Here is a tiny trained network, its code and every weight. The questions are about switching its units off for an input and a target symbol, where a switched-off unit gives its printed mean instead of its output.

import numpy as np


def w(rows, s, z=0):
    codes = np.array(rows[::2]) - 128.0
    scale = np.full(codes.shape[1], s)
    scale[-1] = z or s
    return codes * scale


def f(y):
    return y / 2 * (1 + np.tanh(0.7978845608 * (y + 0.044715 * y**3)))


def softmax(a):
    e = np.exp(a - a.max(-1, keepdims=True))
    return e / e.sum(-1, keepdims=True)


def log_softmax(a):
    a = a - a.max(-1, keepdims=True)
    return a - np.log(np.exp(a).sum(-1, keepdims=True))


def net(x, mask):
    ids = ['ΛΞΨηθμπω'.index(c) for c in x.split()]
    T = len(ids)
    res = E[ids] + P[:T]
    r = res
    for j in range(2):
        rows = slice(2 * j, 2 * j + 2)
        q, k, v = (r @ M[0][rows].T for M in (Q, K, V))
        z = softmax(np.where(np.tri(T) > 0, q @ k.T / 2**0.5, -1e9)) @ v
        o = O[0][rows]
        res = res + np.where(mask[j], z, o[:, -1]) @ o[:, :-1]
    y = f(res @ A[0][:, :-1].T + A[0][:, -1])
    res = res + np.where(mask[2:6], y, B[0][:, -1]) @ B[0][:, :-1]
    return log_softmax(res[-1] @ U[:, :-1].T + U[:, -1])


Q, K, V, O, A, B = {}, {}, {}, {}, {}, {}
E = w([
[119,124,114,183],'Λ',
[152,198,129,105],'Ξ',
[125,149,48,159],'Ψ',
[102,212,145,179],'η',
[116,250,62,131],'θ',
[144,120,164,184],'μ',
[148,130,137,162],'π',
[160,117,202,142],'ω',
],0.017)
P = w([
[181,144,14,201],'0',
[136,143,182,183],'1',
[129,162,177,175],'2',
[108,205,170,163],'3',
[98,197,183,166],'4',
[92,182,181,161],'5',
[82,200,201,148],'6',
[100,176,252,139],'7',
[81,194,235,144],'8',
[74,198,214,146],'9',
],0.014)
Q[0] = w([
[139,98,107,151],'H1',
[247,107,90,36],'H1',
[96,56,77,79],'H2',
[119,47,109,25],'H2',
],0.015)
K[0] = w([
[133,150,128,85],'H1',
[59,121,167,94],'H1',
[31,121,167,88],'H2',
[56,196,248,70],'H2',
],0.017)
V[0] = w([
[96,196,28,139],'H1',
[124,206,201,105],'H1',
[220,188,225,108],'H2',
[26,101,195,248],'H2',
],0.011)
O[0] = w([
[129,114,197,95,252],'H1',
[96,78,193,129,71],'H1',
[2,53,76,205,97],'H2',
[160,183,192,227,103],'H2',
],0.014,0.015)
A[0] = w([
[234,118,107,225,204],'N1',
[77,224,6,57,26],'N2',
[136,162,2,198,1],'N3',
[138,27,186,86,152],'N4',
],0.0084,0.0087)
B[0] = w([
[147,241,48,174,253],'N1',
[96,114,187,145,168],'N2',
[115,187,56,177,139],'N3',
[62,255,96,109,229],'N4',
],0.0074,0.0073)
U = w([
[152,127,77,128,242],'Λ',
[135,123,114,137,161],'Ξ',
[116,106,136,91,51],'Ψ',
[136,84,196,191,61],'η',
[253,40,97,75,2],'θ',
[67,10,88,85,154],'μ',
[68,61,98,238,178],'π',
[157,120,97,187,42],'ω',
],0.0058,0.008)

Each question gives the input, a string of symbols that net reads in full, and the target symbol t.
The units are the heads (2 rows each of Q, K, V and O) and the neurons (one row each of A and B). Each row of codes is followed by its name. A weight is (code - 128) times the scale printed after its matrix; where a second scale follows, it is the last column's (O, A, B and U).
mask holds one flag per unit, heads first, then neurons. A switched-off unit (its flag False) gives its mean, the last column of its rows in O or B, instead of its output. The means were averaged over made-up inputs and are rounded, as every weight is.
A unit's drop is (log p(t) with every unit on - log p(t) with that unit switched off) / (log p(t) with every unit on - log p(t) with every unit switched off).
The circuit of an input: a set's keep is (log p(t) with only the set's units on - log p(t) with every unit switched off) / (log p(t) with every unit on - log p(t) with every unit switched off). Starting from all 6 units, units are removed one at a time, each time the one whose removal leaves the highest keep (on an exact tie, the one counted first), for as long as the keep stays at least 0.8.
units of the circuit, in order: the units of the circuit, biggest drop first
top k neurons: the k neurons with the biggest drops, biggest first
drop of u: that unit's drop, to one decimal
input η θ Ξ, target η: units of the circuit, in order	H1, H2
input Ψ Ψ ω π η Ψ Ψ, target θ: units of the circuit, in order	H2, N4
input Ξ π ω Ξ π Ψ μ Ξ, target μ: units of the circuit, in order	H2
input θ η π Ξ θ ω η, target Ψ: top 2 neurons	N1, N4
input θ Λ Ξ π π, target Ψ: units of the circuit, in order	H1, H2, N4
input Ψ Ψ ω ω Λ Ψ μ η Ξ, target θ: units of the circuit, in order	H2, N1
input θ ω ω ω Ψ π μ η θ, target Ψ: units of the circuit, in order	H1, H2
input θ ω Λ ω π ω ω ω, target Ψ: units of the circuit, in order	H1, N4, H2
input η ω Ξ θ π μ ω ω η, target η: top 2 neurons	N1, N4
input η Λ Λ ω Λ Ψ μ θ Λ, target η: units of the circuit, in order	H2, H1
input Ψ Ψ η, target θ: drop of N1	0.1
input η η η Ξ Λ, target η: drop of H1	0.5
input Ξ Ξ η, target μ: drop of N1	0.1
input Ξ η θ, target μ: drop of N4	0.0
input ω θ Ξ Ψ μ θ Ξ π Λ, target π: units of the circuit, in order	H2
